Below are the code and all the weights of a small trained network. Each question names an input and a target symbol and asks about switching units off, where a switched-off unit gives its printed mean instead of its output.

import numpy as np


def w(rows, s, z=0):
    codes = np.array(rows[::2]) - 128.0
    scale = np.full(codes.shape[1], s)
    scale[-1] = z or s
    return codes * scale


def norm(h):
    return h / np.sqrt((h * h).mean(-1, keepdims=True) + 1e-5)


def f(y):
    return y / 2 * (1 + np.tanh(0.7978845608 * (y + 0.044715 * y**3)))


def softmax(a):
    e = np.exp(a - a.max(-1, keepdims=True))
    return e / e.sum(-1, keepdims=True)


def log_softmax(a):
    a = a - a.max(-1, keepdims=True)
    return a - np.log(np.exp(a).sum(-1, keepdims=True))


def net(x, mask):
    ids = ['αβγδεζηθλμξπσφψω'.index(c) for c in x.split()]
    T = len(ids)
    res = E[ids] + P[:T]
    u = 0
    for l in range(2):
        r = norm(res)
        for j in range(2):
            rows = slice(2 * j, 2 * j + 2)
            q, k, v = (r @ M[l][rows].T for M in (Q, K, V))
            z = softmax(np.where(np.tri(T) > 0, q @ k.T / 2**0.5, -1e9)) @ v
            o = O[l][rows]
            res = res + np.where(mask[u + j], z, o[:, -1]) @ o[:, :-1]
        u += 2
        y = f(norm(res) @ A[l][:, :-1].T + A[l][:, -1])
        res = res + np.where(mask[u : u + 16], y, B[l][:, -1]) @ B[l][:, :-1]
        u += 16
    return log_softmax(norm(res)[-1] @ U[:, :-1].T + U[:, -1])


Q, K, V, O, A, B = {}, {}, {}, {}, {}, {}
E = w([
[167,99,162,142,184,56,120,128,182,136],'α',
[137,73,126,95,125,40,114,69,166,114],'β',
[143,106,171,144,172,54,79,143,154,124],'γ',
[183,229,214,187,67,106,145,138,206,88],'δ',
[188,134,170,101,78,87,142,5,125,181],'ε',
[163,81,99,51,124,208,147,227,135,173],'ζ',
[43,139,148,176,163,196,129,49,151,134],'η',
[127,143,155,95,140,33,68,180,115,70],'θ',
[150,85,64,222,77,104,191,143,117,99],'λ',
[168,51,174,103,107,72,160,179,70,138],'μ',
[117,90,165,61,105,124,158,135,232,67],'ξ',
[118,155,79,124,8,154,29,91,131,141],'π',
[255,151,119,124,88,89,73,167,135,172],'σ',
[123,126,91,186,140,162,36,198,183,117],'φ',
[127,96,204,184,156,76,81,117,127,149],'ψ',
[105,111,216,152,126,64,65,154,86,101],'ω',
],0.018)
P = w([
[29,157,125,151,97,3,175,194,185,231],'0',
[65,103,114,159,129,56,136,168,167,161],'1',
[99,81,120,163,138,72,125,141,146,122],'2',
[123,75,127,161,149,99,114,126,138,98],'3',
[147,73,126,158,161,128,106,111,128,84],'4',
[170,71,134,154,174,154,99,97,118,74],'5',
[188,72,135,147,187,175,94,80,107,58],'6',
],0.011)
Q[0] = w([
[210,40,152,161,112,125,63,120,162,68],'L0H0',
[123,147,159,149,159,121,119,124,112,107],'L0H0',
[130,107,155,88,148,86,98,92,147,71],'L0H1',
[88,131,170,145,128,117,254,102,85,97],'L0H1',
],0.0099)
K[0] = w([
[205,114,141,127,147,208,101,95,84,20],'L0H0',
[166,100,85,124,156,153,119,74,143,108],'L0H0',
[254,100,198,106,220,190,108,90,103,68],'L0H1',
[187,110,69,176,166,23,182,128,184,122],'L0H1',
],0.0082)
V[0] = w([
[139,227,220,187,88,219,148,220,133,120],'L0H0',
[100,63,97,171,106,252,183,73,215,172],'L0H0',
[10,59,213,154,69,105,160,134,34,136],'L0H1',
[160,146,253,164,129,131,201,158,98,112],'L0H1',
],0.0049)
O[0] = w([
[183,128,49,98,174,57,63,78,163,84,120],'L0H0',
[78,139,72,186,105,141,128,152,84,2,3],'L0H0',
[180,196,73,115,108,129,162,134,127,130,154],'L0H1',
[145,58,72,135,141,142,138,115,167,172,168],'L0H1',
],0.0091,0.0042)
A[0] = w([
[195,141,114,109,170,210,181,189,161,213,182],'L0N0',
[94,96,124,24,116,165,204,179,53,155,73],'L0N1',
[134,178,173,98,215,103,102,171,140,106,60],'L0N2',
[124,199,136,93,94,223,43,189,99,226,178],'L0N3',
[43,208,47,153,141,182,104,141,158,58,156],'L0N4',
[89,127,79,123,86,159,172,214,147,167,105],'L0N5',
[61,86,72,185,153,113,78,192,77,100,151],'L0N6',
[121,104,73,113,219,62,119,125,168,103,2],'L0N7',
[187,108,73,71,82,145,163,110,51,212,182],'L0N8',
[28,212,159,147,255,145,169,87,70,144,135],'L0N9',
[87,120,174,110,136,139,95,201,40,182,115],'L0N10',
[136,245,154,134,63,211,129,217,98,119,181],'L0N11',
[104,124,170,187,163,126,101,88,111,167,197],'L0N12',
[112,181,146,17,116,182,210,129,200,31,88],'L0N13',
[131,75,60,72,126,180,79,159,176,166,139],'L0N14',
[87,80,99,160,168,66,52,148,134,75,96],'L0N15',
],0.008,0.0033)
B[0] = w([
[184,58,123,136,82,151,181,146,107,115,196],'L0N0',
[183,86,22,39,116,124,77,151,209,113,149],'L0N1',
[91,46,135,178,82,148,191,89,98,146,217],'L0N2',
[103,124,162,142,84,108,197,131,99,122,185],'L0N3',
[201,156,133,35,166,84,171,156,163,164,168],'L0N4',
[68,118,147,136,69,64,184,143,154,137,152],'L0N5',
[98,159,164,179,117,84,147,139,65,70,160],'L0N6',
[125,137,91,132,112,153,114,36,60,153,176],'L0N7',
[181,156,89,89,146,71,143,158,78,32,182],'L0N8',
[105,123,121,106,198,213,218,185,175,119,117],'L0N9',
[40,141,118,113,150,180,147,190,174,82,199],'L0N10',
[207,137,94,56,170,115,188,1,100,190,148],'L0N11',
[123,85,160,53,132,87,179,193,99,149,252],'L0N12',
[88,87,99,188,93,159,15,187,176,138,166],'L0N13',
[172,189,24,143,142,69,106,81,158,98,163],'L0N14',
[68,138,109,112,83,111,142,54,93,84,233],'L0N15',
],0.0078,0.0034)
Q[1] = w([
[117,165,111,249,145,112,116,99,184,136],'L1H0',
[152,181,82,103,178,197,110,168,143,230],'L1H0',
[76,100,82,112,138,130,121,114,89,191],'L1H1',
[94,39,175,73,108,112,197,53,202,79],'L1H1',
],0.012)
K[1] = w([
[103,190,48,146,99,78,106,131,167,114],'L1H0',
[68,138,157,86,122,2,179,180,185,211],'L1H0',
[106,146,196,158,35,132,213,185,130,103],'L1H1',
[168,119,186,123,176,189,49,113,82,82],'L1H1',
],0.0094)
V[1] = w([
[177,215,151,117,37,106,124,170,113,164],'L1H0',
[90,208,157,33,102,135,46,104,178,96],'L1H0',
[170,145,106,95,160,144,243,73,254,95],'L1H1',
[132,182,218,211,156,124,93,140,141,144],'L1H1',
],0.0076)
O[1] = w([
[200,40,141,142,207,236,77,25,79,33,244],'L1H0',
[207,20,241,142,100,139,186,187,74,215,116],'L1H0',
[90,195,180,138,106,158,78,220,48,96,251],'L1H1',
[154,254,90,144,40,162,150,27,125,87,203],'L1H1',
],0.0078,0.0032)
A[1] = w([
[123,107,177,154,191,142,78,156,124,147,160],'L1N0',
[221,83,116,120,145,132,138,151,156,160,142],'L1N1',
[119,145,114,107,135,180,213,218,112,145,208],'L1N2',
[134,119,132,116,117,125,131,92,60,158,56],'L1N3',
[159,160,118,141,94,107,145,191,137,160,80],'L1N4',
[75,90,158,140,151,176,172,151,74,141,3],'L1N5',
[82,173,118,185,96,128,136,127,124,77,138],'L1N6',
[146,110,87,109,143,116,194,104,131,157,150],'L1N7',
[56,130,144,133,112,103,142,145,84,125,101],'L1N8',
[125,139,141,96,144,180,119,128,171,93,214],'L1N9',
[149,165,107,71,118,141,110,79,3,155,16],'L1N10',
[96,91,101,118,158,103,100,151,109,115,79],'L1N11',
[130,120,128,140,87,114,113,114,168,125,103],'L1N12',
[178,190,76,151,170,134,153,141,90,162,23],'L1N13',
[165,160,111,95,132,101,148,65,129,105,90],'L1N14',
[127,206,109,184,115,142,142,86,132,157,32],'L1N15',
],0.017,0.0029)
B[1] = w([
[111,145,143,64,89,148,135,132,106,104,192],'L1N0',
[99,126,65,130,138,111,139,120,131,160,253],'L1N1',
[153,187,105,85,187,128,115,101,40,114,187],'L1N2',
[124,160,116,122,99,174,178,120,144,106,198],'L1N3',
[109,96,103,117,151,176,104,123,147,101,175],'L1N4',
[106,128,112,180,144,143,84,167,125,168,168],'L1N5',
[63,119,139,114,90,116,90,121,97,151,224],'L1N6',
[159,130,142,110,105,140,107,145,98,108,191],'L1N7',
[143,140,97,147,148,144,153,116,135,118,224],'L1N8',
[108,123,126,120,132,95,163,146,141,149,169],'L1N9',
[148,190,139,67,106,198,199,112,178,141,229],'L1N10',
[181,149,77,143,133,143,94,153,166,94,175],'L1N11',
[145,133,165,154,146,148,124,163,113,116,220],'L1N12',
[86,124,248,146,172,90,82,146,70,137,133],'L1N13',
[134,141,141,165,129,165,112,120,152,168,254],'L1N14',
[164,143,154,134,73,76,110,150,138,100,196],'L1N15',
],0.016,0.0066)
U = w([
[30,153,114,103,180,149,28,34,197,161,155],'α',
[105,38,153,111,74,239,92,100,27,118,107],'β',
[191,51,146,162,86,133,211,93,59,25,122],'γ',
[163,109,208,111,172,69,193,146,165,80,122],'δ',
[155,98,128,187,180,163,116,43,152,28,148],'ε',
[227,161,6,67,59,110,113,185,107,31,79],'ζ',
[72,206,211,89,220,158,99,172,60,120,254],'η',
[83,110,160,10,83,48,152,136,120,182,162],'θ',
[104,231,109,150,170,37,198,162,227,81,38],'λ',
[70,121,105,137,92,250,74,248,197,116,42],'μ',
[144,128,123,223,89,130,244,237,65,156,94],'ξ',
[123,210,129,79,43,225,212,121,153,101,174],'π',
[137,118,72,152,110,139,87,102,164,254,159],'σ',
[31,189,57,174,15,79,183,139,87,104,130],'φ',
[108,93,197,36,166,142,58,30,148,33,100],'ψ',
[252,177,216,148,69,125,41,180,71,130,220],'ω',
],0.0069,0.0025)

Each question gives the input, a string of symbols that net reads in full, and the target symbol t.
The units are the heads (2 rows each of Q, K, V and O) and the neurons (one row each of A and B). Each row of codes is followed by its name. A weight is (code - 128) times the scale printed after its matrix; where a second scale follows, it is the last column's (O, A, B and U).
mask holds one flag per unit, layer by layer, with each layer's heads first. A switched-off unit (its flag False) gives its mean, the last column of its rows in O or B, instead of its output. The means were averaged over made-up inputs and are rounded, as every weight is.
A unit's drop is (log p(t) with every unit on - log p(t) with that unit switched off) / (log p(t) with every unit on - log p(t) with every unit switched off).
The circuit of an input: a set's keep is (log p(t) with only the set's units on - log p(t) with every unit switched off) / (log p(t) with every unit on - log p(t) with every unit switched off). Starting from the 12 units with the biggest drops (on a tie, the unit counted first), units are removed one at a time, each time the one whose removal leaves the highest keep (on an exact tie, the one counted first), for as long as the keep stays at least 0.8.
circuit, biggest first: the units of the circuit, biggest drop first
unit that matters most: the unit with the biggest drop
k most important neurons: the k neurons with the biggest drops, biggest first
top k neurons in layer l: the k neurons of layer l with the biggest drops, biggest first
which heads matter: for each layer, one digit per head in row order, 1 if its drop is at least 0.15 and else 0, layers parted by /
input θ η π π μ α, target ζ: 4 most important neurons : (L0N12, L1N11, L0N0, L0N3)
input α α ε δ ω ψ, target σ: unit that matters most : L1H1
input ψ δ γ δ β β, target η: which heads matter : 11 / 10
input δ θ δ ε α, target μ: 4 most important neurons : (L0N8, L1N5, L0N12, L1N2)
input δ ζ δ δ φ γ, target γ: which heads matter : 11 / 11
input α δ σ ω, target ψ: circuit, biggest first : (L1H1, L0N12, L1H0)
input λ δ η δ β ω φ, target ω: 4 most important neurons : (L0N6, L1N13, L0N14, L0N15)
input λ β φ φ, target φ: circuit, biggest first : (L0N15, L1H0)
input α σ η σ α, target ψ: circuit, biggest first : (L1H0, L0H1, L1N0, L0N4)
input ψ δ μ ξ α θ, target λ: which heads matter : 10 / 11
input ξ β δ β ψ, target η: top 4 neurons in layer 0 : (L0N12, L0N7, L0N10, L0N8)
input δ δ ε δ β μ δ, target θ: which heads matter : 00 / 01
input μ θ θ, target θ: circuit, biggest first : (L0H0, L1H1)
input λ β β δ β π, target π: 2 most important neurons : (L1N10, L0N11)
input λ β δ ψ ζ α, target ε: which heads matter : 11 / 11
input θ γ π ω δ δ γ, target π: 4 most important neurons : (L0N7, L1N3, L0N15, L0N12)
input δ δ η, target η: circuit, biggest first : (L0N9, L1N2)
input δ π μ δ φ η φ, target η: 3 most important neurons : (L0N4, L1N13, L0N6)
input π φ β μ α, target ζ: which heads matter : 00 / 11
input δ α λ α ε γ, target μ: unit that matters most : L0H0
input ψ θ θ ζ γ θ, target δ: most important neuron : (L0N2)
input β θ π σ φ ξ ω, target ξ: which heads matter : 00 / 11
input η ξ ξ θ ψ θ, target ω: top 3 neurons in layer 1 : (L1N7, L1N10, L1N4)
input ξ π ψ ξ β, target ξ: which heads matter : 10 / 10
input ζ ξ δ ω λ, target φ: which heads matter : 00 / 10
input δ δ α θ, target λ: top 3 neurons in layer 0 : (L0N2, L0N10, L0N7)
input ζ β ζ δ β β δ, target θ: 3 most important neurons : (L1N0, L1N1, L0N7)
input δ δ θ δ, target σ: unit that matters most : L1N1
input ζ ε δ ξ β ω β, target σ: circuit, biggest first : (L1H0, L1N14)
input ω θ ζ π θ ξ ψ, target ξ: top 2 neurons in layer 0 : (L0N12, L0N13)
